Each row is followed by its class.
10	16	0	-10	17	-8	-15	-12	-2	35	22	8	15	5	26	-2	7	-14	46	-11	13	25	-19	-13	11	18	0	-8	33	10	16	45	-1	3	-1 : seti
39	8	-10	23	9	44	9	14	23	-2	4	18	7	-31	-9	18	-25	-13	9	10	8	28	36	-35	11	-8	-49	-28	-9	33	0	-18	-29	1	-35 : Gumu
7	11	5	-16	-6	10	-3	-13	-9	-37	21	-19	31	22	11	8	6	7	13	-15	4	23	16	10	-3	7	23	19	3	18	1	18	19	8	5 : Suda
-5	2	8	-16	1	19	-9	-7	18	15	2	-6	-16	-14	30	6	4	1	-6	-17	-4	-9	-1	-3	-2	-4	7	-16	13	-12	13	-11	-11	-8	-20 : luto
5	-27	20	37	14	26	-18	36	-1	-44	40	-6	12	8	-16	-21	17	-1	62	-19	-4	-11	-13	11	25	21	3	-21	8	-3	-5	13	-3	-34	3 : Velas
25	-16	5	-12	6	30	16	17	-4	27	7	18	20	-18	-15	33	0	-3	13	31	-19	-1	-5	7	-23	-9	-8	18	-3	7	10	-4	-20	5	8 : Suda
6	-16	-4	12	0	-9	2	12	12	9	10	-24	2	-8	-1	-9	5	-21	5	-2	-17	-19	2	-5	-2	-13	6	-23	18	-21	14	18	17	-27	59 : Velas
-9	-2	-1	11	2	-7	0	-2	-1	-34	4	-8	5	-1	4	-10	2	10	-4	-2	4	-7	12	9	-8	-10	5	-6	2	-1	-10	5	1	6	-3 : Gumu
-23	19	-48	30	22	17	27	-2	-6	-37	-34	-9	39	2	15	-4	2	-3	-7	-21	-19	10	38	-20	21	15	11	17	-20	11	-7	-37	33	34	7 : Gumu
-13	8	-1	-25	14	-4	-4	-28	20	-17	-8	27	-11	-9	36	23	8	-15	-3	25	-14	1	-11	-18	3	-2	-18	27	-6	5	2	-41	13	4	-11 : luto
-1	-23	-7	14	-24	24	-15	13	5	-90	-17	2	-18	-2	3	1	18	-6	-2	29	-23	-1	14	14	-20	-1	-14	12	2	4	3	-22	7	27	9 : Velas
-4	-9	6	16	8	-5	5	6	-7	-21	-5	-1	-1	2	-4	-11	-4	4	-7	-7	-3	8	-4	3	2	4	4	2	-16	8	-7	10	2	8	5 : seti
-4	8	4	3	4	5	4	-11	4	-12	4	4	4	-2	3	-17	3	-3	-8	-9	-1	-10	6	-5	-13	3	10	7	9	4	-5	6	-2	12	-7 : mavo
38	2	5	-35	-44	13	1	16	16	-32	-5	21	-50	14	-23	-29	1	-38	-2	33	-12	-10	-14	-27	-1	2	0	40	-2	4	11	-3	21	12	-14 : lugu
42	-17	2	3	-7	3	-5	36	-14	-4	-2	-15	-23	0	-7	38	6	-10	27	-10	5	17	13	-15	-8	-8	-8	-3	-5	19	-17	34	33	-11	17 : mavo
-16	14	-9	0	4	6	4	-7	1	-15	-7	-1	6	2	11	1	0	4	-14	-5	-5	-6	6	2	-12	-4	10	13	5	8	3	2	6	12	3 : luto
-1	-4	2	15	2	-9	7	1	-11	-9	0	-1	-4	-7	1	-12	-2	4	-4	-4	1	10	-2	6	-1	2	-1	1	-14	11	-7	7	-3	8	7 : Gumu
-14	-5	-31	-31	-8	13	7	-15	-12	-16	-30	17	-15	12	25	37	0	1	-30	19	-17	15	9	13	-23	-12	-7	62	-42	13	7	-40	24	16	-6 : luto
-8	15	16	-8	16	21	26	1	-14	101	-25	-8	-25	-14	17	2	-13	23	-33	-30	2	19	21	-8	-7	44	2	-20	-29	-13	-21	-26	-47	14	31 : lugu
0	-27	-37	9	-1	-11	-12	16	-17	0	-22	-23	-6	4	21	21	17	-46	9	-3	8	25	-14	-14	25	19	-18	11	4	12	-11	-24	19	6	1 : lugu
9	-2	-35	1	-4	-13	-9	-2	20	-6	-29	24	-63	-34	44	37	-2	-28	-31	10	4	10	24	-9	13	-46	-31	0	8	42	7	-31	-15	4	13 : luto
26	-18	52	-19	16	-26	-19	-17	13	-31	9	7	-16	-9	-22	25	12	7	31	3	-17	-6	-14	11	2	-5	1	-24	9	-37	-8	12	29	-8	28 : lugu
-38	-42	-6	-12	7	20	-1	-13	-6	-25	1	-24	20	43	42	8	14	-2	-7	-23	-18	14	21	0	16	23	22	14	3	12	8	-27	-3	29	1 : Kubu
0	9	-6	2	2	1	-1	-3	8	-26	4	0	10	5	8	-10	4	-3	3	-6	1	-4	3	-2	-4	0	11	3	13	7	-6	5	1	13	1 : nem
-5	-4	1	18	16	-8	4	-3	-3	-20	3	2	8	-2	4	-13	0	0	-6	-16	-10	7	-2	5	-1	5	8	2	-10	10	-3	11	2	8	11 : luto
-3	23	-9	-42	75	61	22	4	-16	114	7	60	15	-4	-2	2	-10	37	8	-3	-14	-18	-26	6	-31	-4	10	36	-25	8	-7	1	-37	-1	27 : nem
5	13	-38	-39	-4	29	9	-19	33	7	9	16	-9	7	26	3	-15	33	5	-32	-23	-46	27	-14	-38	-15	21	-36	28	-21	-1	13	-16	3	-7 : Kubu
27	-14	-13	30	10	0	10	35	-19	74	16	-46	-6	-13	8	-34	-11	0	-13	-33	-4	5	-12	25	-3	-19	-11	-11	-6	7	-4	21	-34	-19	53 : Suda
-4	7	-3	7	-5	-2	7	-3	0	-3	0	-5	-1	-4	8	-4	0	2	-8	-10	-3	-5	15	0	-11	3	12	4	14	0	1	7	-4	18	1 : Suda
0	-10	-8	-17	-15	18	17	1	20	-4	9	-23	2	1	31	-14	-1	-44	-23	1	-22	-12	-26	3	10	-33	-6	32	10	11	21	-23	-4	2	-9 : nem
19	5	0	-41	14	0	27	8	-38	66	-14	-5	15	11	-9	32	0	15	-9	-3	8	2	27	-6	-28	7	-6	28	-37	3	-38	-1	-7	24	-9 : mavo
-3	-7	0	19	13	-4	9	5	-2	-23	1	2	13	-6	-4	-12	0	-2	-3	-10	-5	-1	-1	0	1	2	5	-1	-10	7	-7	7	-2	11	9 : nem
-1	-4	-1	12	9	-11	3	0	2	-5	0	2	-3	3	0	-13	-4	-4	-7	-6	-8	2	-6	0	1	1	8	1	-7	5	-4	10	3	5	7 : luto
0	12	-4	-2	-6	-6	-2	-1	1	-12	-4	-9	-1	11	5	-1	-2	9	4	-11	4	-5	4	2	-4	-3	11	0	13	-2	-2	17	11	7	0 : seti
-10	13	-9	-3	-5	-6	1	-6	9	-15	-2	-1	2	-1	8	1	0	8	-7	5	7	-7	19	-8	-12	-7	2	-5	12	7	2	3	-3	7	3 : Kubu
11	16	-33	25	12	-7	-18	-19	-21	6	-5	19	16	-48	-3	61	19	-14	48	-34	13	33	18	34	-5	13	-1	-20	45	-5	33	5	13	6	34 : Kubu
-12	-8	6	17	4	-10	5	1	-4	-25	-5	-4	-4	0	-3	-11	-2	2	-12	-5	0	3	1	8	5	-3	8	3	-13	6	-4	8	2	4	7 : lugu
-7	26	30	15	51	-11	-4	-17	19	54	23	15	25	14	-8	-27	11	-35	31	-20	-25	15	-76	11	22	39	46	17	51	-20	-6	20	29	-2	31 : Suda
-10	-2	2	7	9	-6	9	1	-11	-15	-8	0	3	0	-4	-9	-3	3	-9	-9	-1	5	1	0	1	4	7	2	-12	3	-4	16	5	15	1 : seti
-5	-5	4	1	7	-12	2	-11	0	-19	-1	4	-5	2	-2	-8	0	-5	-10	-6	-9	13	-8	6	1	-1	4	6	-6	8	0	4	10	11	13 : Kubu
-4	-21	-51	-19	27	31	-4	-1	33	26	-11	21	-20	48	9	-20	-21	-16	-74	7	-33	-2	-11	-3	-27	-28	-23	55	-21	18	-22	-46	6	-19	13 : Suda
-1	0	2	19	7	-13	1	-1	3	-28	-3	7	-2	2	0	-14	1	-4	-1	-5	-5	9	-7	4	5	3	9	3	-6	8	-7	8	7	10	17 : nem
-5	9	2	13	1	-1	-3	-4	2	-23	10	-7	15	1	5	-2	5	10	11	-7	4	-6	13	7	-6	5	7	-4	9	5	-6	8	-1	3	1 : Velas
-9	-9	7	18	8	-2	4	-4	-4	-14	0	0	1	3	-5	-22	2	-1	-10	-9	-9	-3	-3	0	0	3	10	4	-8	5	-3	10	5	4	9 : mavo
-5	-3	2	15	1	-7	3	-1	-10	-16	0	-7	-3	-10	-1	-14	-1	7	-12	-9	-2	1	3	7	0	0	4	4	-9	6	-3	3	-2	9	9 : Suda
-15	-10	-53	17	4	-12	-7	-29	-11	-2	-21	16	-10	6	19	-3	-5	-8	-19	-36	-18	15	-7	-15	0	9	-9	18	14	37	18	17	18	36	22 : Suda
-6	-7	2	20	4	-8	6	-7	-1	-9	0	1	-2	-2	1	-11	-3	-3	-8	-10	-11	4	-3	6	3	7	1	4	-12	9	-3	1	0	8	11 : Velas
43	-15	-19	12	-4	7	5	20	-22	17	29	-30	44	2	-21	14	-15	21	24	-14	44	-4	33	-27	10	3	-9	-40	-22	41	-38	8	-36	-32	2 : mavo
-6	12	-5	3	-3	9	0	3	0	-2	-4	-4	-6	-10	10	-5	0	10	-10	1	4	-3	11	-10	-10	0	-2	2	3	6	1	0	-5	5	0 : Suda
-10	19	-19	-20	15	20	-2	-49	-4	32	6	37	-2	-67	14	-5	-5	-24	-30	-11	-1	16	-22	1	-4	-28	-41	23	-9	16	72	-4	-5	-13	-16 : Suda
-5	-6	8	14	9	-14	2	2	-9	-13	-7	-4	-4	0	-2	-10	-1	-1	-5	-7	0	11	-6	1	5	4	3	2	-9	3	-3	14	9	11	5 : seti
25	13	26	-7	3	15	-1	6	7	-3	26	-15	-21	24	-8	-31	-13	0	41	-10	-18	-4	-28	-9	30	7	3	1	-3	-10	-4	12	22	-8	19 : luto
0	24	-8	20	10	42	15	25	-3	10	18	-6	12	-4	25	-38	-2	12	28	-20	-6	0	-6	5	16	17	-22	0	-16	12	-8	-18	-42	-7	2 : nem
-16	-2	1	-18	4	-10	-6	-27	-9	22	10	-16	16	26	26	2	5	-1	13	-26	7	5	-22	5	7	24	24	5	20	-4	-6	6	1	20	-5 : nem
17	-10	-6	-62	11	49	-1	-4	-20	39	-7	-19	9	36	-62	-17	-17	22	-26	-5	-29	-4	-39	40	-3	-25	-22	27	-49	-33	-2	-28	21	-10	-8 : Kubu
-6	-10	6	19	10	-5	2	0	-3	-26	4	0	4	6	-5	-20	-1	6	-2	-4	-6	3	-5	6	2	3	4	3	-9	7	-10	5	4	9	5 : Gumu
-8	-5	3	17	13	-10	9	4	-12	-10	-4	0	6	-6	-1	-13	-1	1	-4	-9	-4	5	-7	3	2	5	3	4	-13	5	-1	15	1	10	6 : seti
11	-57	-12	-51	10	23	-8	-7	-13	10	-23	7	30	9	7	15	21	1	-14	28	-44	-1	-17	13	-27	-16	-31	38	-25	-7	25	-17	-8	42	-40 : lugu
20	-10	-16	-27	-15	25	17	21	-22	65	2	-20	-21	15	19	15	-6	-21	11	-21	-19	20	-35	6	-6	6	-1	27	-18	14	-1	19	13	-2	13 : Velas
0	26	-15	-27	-5	2	30	-29	-10	48	10	3	20	-14	22	18	-4	-44	-1	-32	-1	21	-29	-11	15	4	-2	29	18	39	24	12	6	14	-5 : Gumu
-48	-5	9	9	-4	8	21	-28	-2	-35	-28	-25	19	1	9	-26	-2	-8	-46	-8	-38	18	-9	-7	25	3	-27	23	-28	5	34	-23	27	30	0 : Gumu
2	2	-1	19	-14	28	23	47	-30	14	-6	-25	7	13	-15	-14	-8	28	8	-25	7	-14	7	-11	3	13	19	-2	-6	37	-13	34	-27	29	11 : nem
-4	-2	5	17	11	-4	9	5	-5	-10	-4	0	3	-1	-5	-14	-6	1	-7	-6	-6	7	-8	3	4	3	5	5	-14	5	-3	9	3	6	7 : seti
-9	-18	-19	-39	-13	24	2	17	-26	60	-25	2	-30	16	8	55	6	-9	-11	4	-8	20	-15	36	-2	-5	-8	23	-12	7	2	-19	-9	-8	21 : luto
21	45	-19	15	-28	-12	-11	9	11	-21	10	-24	-4	5	15	26	1	8	60	-23	25	-2	16	9	27	-6	3	-31	44	5	-13	13	11	-18	16 : nem
-9	-39	8	30	3	25	9	26	20	-13	15	16	-53	-5	-25	-5	-33	-43	-10	14	1	-19	-28	-20	7	-13	1	11	-8	-18	6	-17	19	-37	-33 : seti
-8	-24	3	-20	26	5	27	-17	-1	41	-4	22	10	-4	-33	6	-7	-38	-48	-33	-34	-14	-21	8	3	-12	8	33	-7	2	25	-9	9	2	9 : luto
-5	-6	0	15	8	-5	6	-3	-8	0	-2	4	-8	-8	-1	-15	-4	-1	-8	-6	-8	2	-8	6	0	3	2	1	-16	7	-5	7	-2	8	16 : Velas
-11	21	-32	36	-1	6	10	4	-7	32	-34	23	-35	-40	19	43	-11	-13	-7	4	22	46	46	-20	16	23	0	-15	-10	17	9	-27	-3	-3	38 : Suda
-18	-6	8	-10	-7	-1	23	5	-6	-30	-4	-17	42	16	0	1	7	0	-35	-3	-8	3	10	27	-21	-9	8	23	-20	7	-10	6	-10	19	-29 : nem
